Below is a small trained network, with its code and all its weights. Each question gives an input and a class and asks what happens when units are switched off, that is, made to give their printed mean instead of their output.

import numpy as np


def w(rows, s, z=0):
    codes = np.array(rows[::2]) - 128.0
    scale = np.full(codes.shape[1], s)
    scale[-1] = z or s
    return codes * scale


def norm(h):
    return h / np.sqrt((h * h).mean(-1, keepdims=True) + 1e-5)


def f(y):
    return y / 2 * (1 + np.tanh(0.7978845608 * (y + 0.044715 * y**3)))


def log_softmax(a):
    a = a - a.max(-1, keepdims=True)
    return a - np.log(np.exp(a).sum(-1, keepdims=True))


def net(x, mask):
    res = np.array(x, float).reshape(1, 6) / 4 @ E
    u = 0
    for l in range(2):
        y = f(norm(res) @ A[l][:, :-1].T + A[l][:, -1])
        res = res + np.where(mask[u : u + 12], y, B[l][:, -1]) @ B[l][:, :-1]
        u += 12
    return log_softmax(norm(res)[-1] @ U[:, :-1].T + U[:, -1])


A, B = {}, {}
E = w([
[76,88,182,209,39,103,117],'x0',
[139,137,135,136,126,133,127],'x1',
[116,112,114,126,133,124,136],'x2',
[133,126,126,125,122,128,130],'x3',
[175,93,159,94,111,7,99],'x4',
[121,199,35,189,102,94,83],'x5',
],0.012)
A[0] = w([
[74,88,210,155,112,105,150,51],'0.n0',
[155,134,189,127,120,53,111,127],'0.n1',
[119,96,175,142,61,61,84,2],'0.n2',
[92,74,144,187,19,107,116,86],'0.n3',
[168,101,165,101,191,56,161,23],'0.n4',
[147,98,155,130,76,9,102,56],'0.n5',
[105,167,75,151,96,138,55,118],'0.n6',
[167,133,104,150,178,40,68,83],'0.n7',
[76,132,102,191,34,138,179,87],'0.n8',
[71,76,160,127,107,212,163,111],'0.n9',
[134,177,89,119,123,60,70,163],'0.n10',
[122,79,153,218,47,112,114,246],'0.n11',
],0.012,0.0062)
B[0] = w([
[143,144,85,15,58,109,189,174],'0.n0',
[127,79,105,102,189,173,117,186],'0.n1',
[165,87,27,146,159,185,78,178],'0.n2',
[154,90,188,185,206,166,141,215],'0.n3',
[183,112,195,107,183,127,54,156],'0.n4',
[159,137,70,67,220,197,163,206],'0.n5',
[131,115,144,253,102,75,167,187],'0.n6',
[101,223,32,44,2,129,78,179],'0.n7',
[53,190,96,157,96,114,52,192],'0.n8',
[159,210,154,62,81,165,98,189],'0.n9',
[152,215,77,161,44,106,52,198],'0.n10',
[61,160,124,127,120,161,217,255],'0.n11',
],0.0094,0.012)
A[1] = w([
[71,124,179,200,99,88,97,128],'1.n0',
[85,131,51,203,125,186,124,127],'1.n1',
[105,131,72,186,153,162,127,102],'1.n2',
[115,85,189,119,38,113,142,7],'1.n3',
[155,114,162,148,118,212,203,205],'1.n4',
[124,211,134,135,132,164,36,157],'1.n5',
[216,118,147,135,147,46,84,93],'1.n6',
[175,99,181,106,134,60,69,92],'1.n7',
[156,105,163,36,169,174,122,165],'1.n8',
[5,143,184,142,111,174,187,118],'1.n9',
[91,150,221,92,75,118,138,3],'1.n10',
[134,155,80,210,145,87,193,126],'1.n11',
],0.014,0.0058)
B[1] = w([
[19,149,111,127,169,248,222,164],'1.n0',
[180,32,219,104,153,93,86,246],'1.n1',
[218,87,210,91,155,85,123,195],'1.n2',
[82,142,19,18,114,143,58,129],'1.n3',
[56,177,81,190,107,61,127,222],'1.n4',
[135,57,140,105,198,143,147,230],'1.n5',
[174,104,179,146,88,41,17,141],'1.n6',
[181,136,80,134,90,62,85,139],'1.n7',
[88,92,191,204,141,148,206,229],'1.n8',
[123,190,15,117,64,150,124,214],'1.n9',
[156,120,126,150,92,81,51,144],'1.n10',
[183,48,176,104,220,99,136,190],'1.n11',
],0.011,0.013)
U = w([
[44,114,163,195,183,224,213,91],'0',
[201,54,178,123,211,83,83,73],'1',
[91,246,21,93,33,105,64,254],'2',
],0.013,0.0038)

Each question gives the input, the list of numbers given to net, and the class t.
The units are the neurons (one row each of A and B). Each row of codes is followed by its name. A weight is (code - 128) times the scale printed after its matrix; where a second scale follows, it is the last column's (A, B and U).
mask holds one flag per neuron, layer by layer. A switched-off neuron (its flag False) gives its mean, the last column of its row in B, instead of its output. The means were averaged over made-up inputs and are rounded, as every weight is.
A unit's drop is (log p(t) with every unit on - log p(t) with that unit switched off) / (log p(t) with every unit on - log p(t) with every unit switched off).
The circuit of an input: a set's keep is (log p(t) with only the set's units on - log p(t) with every unit switched off) / (log p(t) with every unit on - log p(t) with every unit switched off). Starting from the 12 units with the biggest drops (on a tie, the unit counted first), units are removed one at a time, each time the one whose removal leaves the highest keep (on an exact tie, the one counted first), for as long as the keep stays at least 0.8.
circuit, biggest first: the units of the circuit, biggest drop first
unit that matters most: the unit with the biggest drop
top k neurons: the k neurons with the biggest drops, biggest first
k most important neurons of layer l: the k neurons of layer l with the biggest drops, biggest first
drop when u is switched off: that unit's drop, to one decimal
input [-1,-1,-4,-5,5,4], class 2: unit that matters most => 0.n7
input [1,-1,-8,1,-1,8], class 0: circuit, biggest first => [1.n0 0.n6]
input [0,5,3,8,-7,1], class 1: top 3 neurons => [0.n11 1.n1 1.n5]
input [2,0,-3,0,-2,8], class 0: 2 most important neurons of layer 0 => [0.n5 0.n2]
input [1,2,3,-2,4,-7], class 0: top 3 neurons => [1.n8 1.n1 1.n2]
input [-2,2,7,-7,1,5], class 2: top 3 neurons => [0.n7 0.n10 0.n3]
input [4,5,8,6,1,6], class 1: top 4 neurons => [1.n1 1.n11 1.n2 1.n8]
input [0,6,-5,7,-2,7], class 1: top 2 neurons => [1.n11 1.n1]
input [-7,7,6,-4,0,-3], class 0: 2 most important neurons of layer 0 => [0.n10 0.n6]
input [7,4,3,8,5,-1], class 0: drop when 0.n5 is switched off => 0.1
input [2,-3,2,-8,0,-6], class 2: drop when 0.n5 is switched off => 0.3
input [-5,-6,-2,3,2,3], class 2: drop when 0.n7 is switched off => 0.3
input [-1,4,-5,8,3,3], class 2: drop when 0.n7 is switched off => 1.0
input [-6,8,7,0,3,3], class 2: circuit, biggest first => [0.n7]
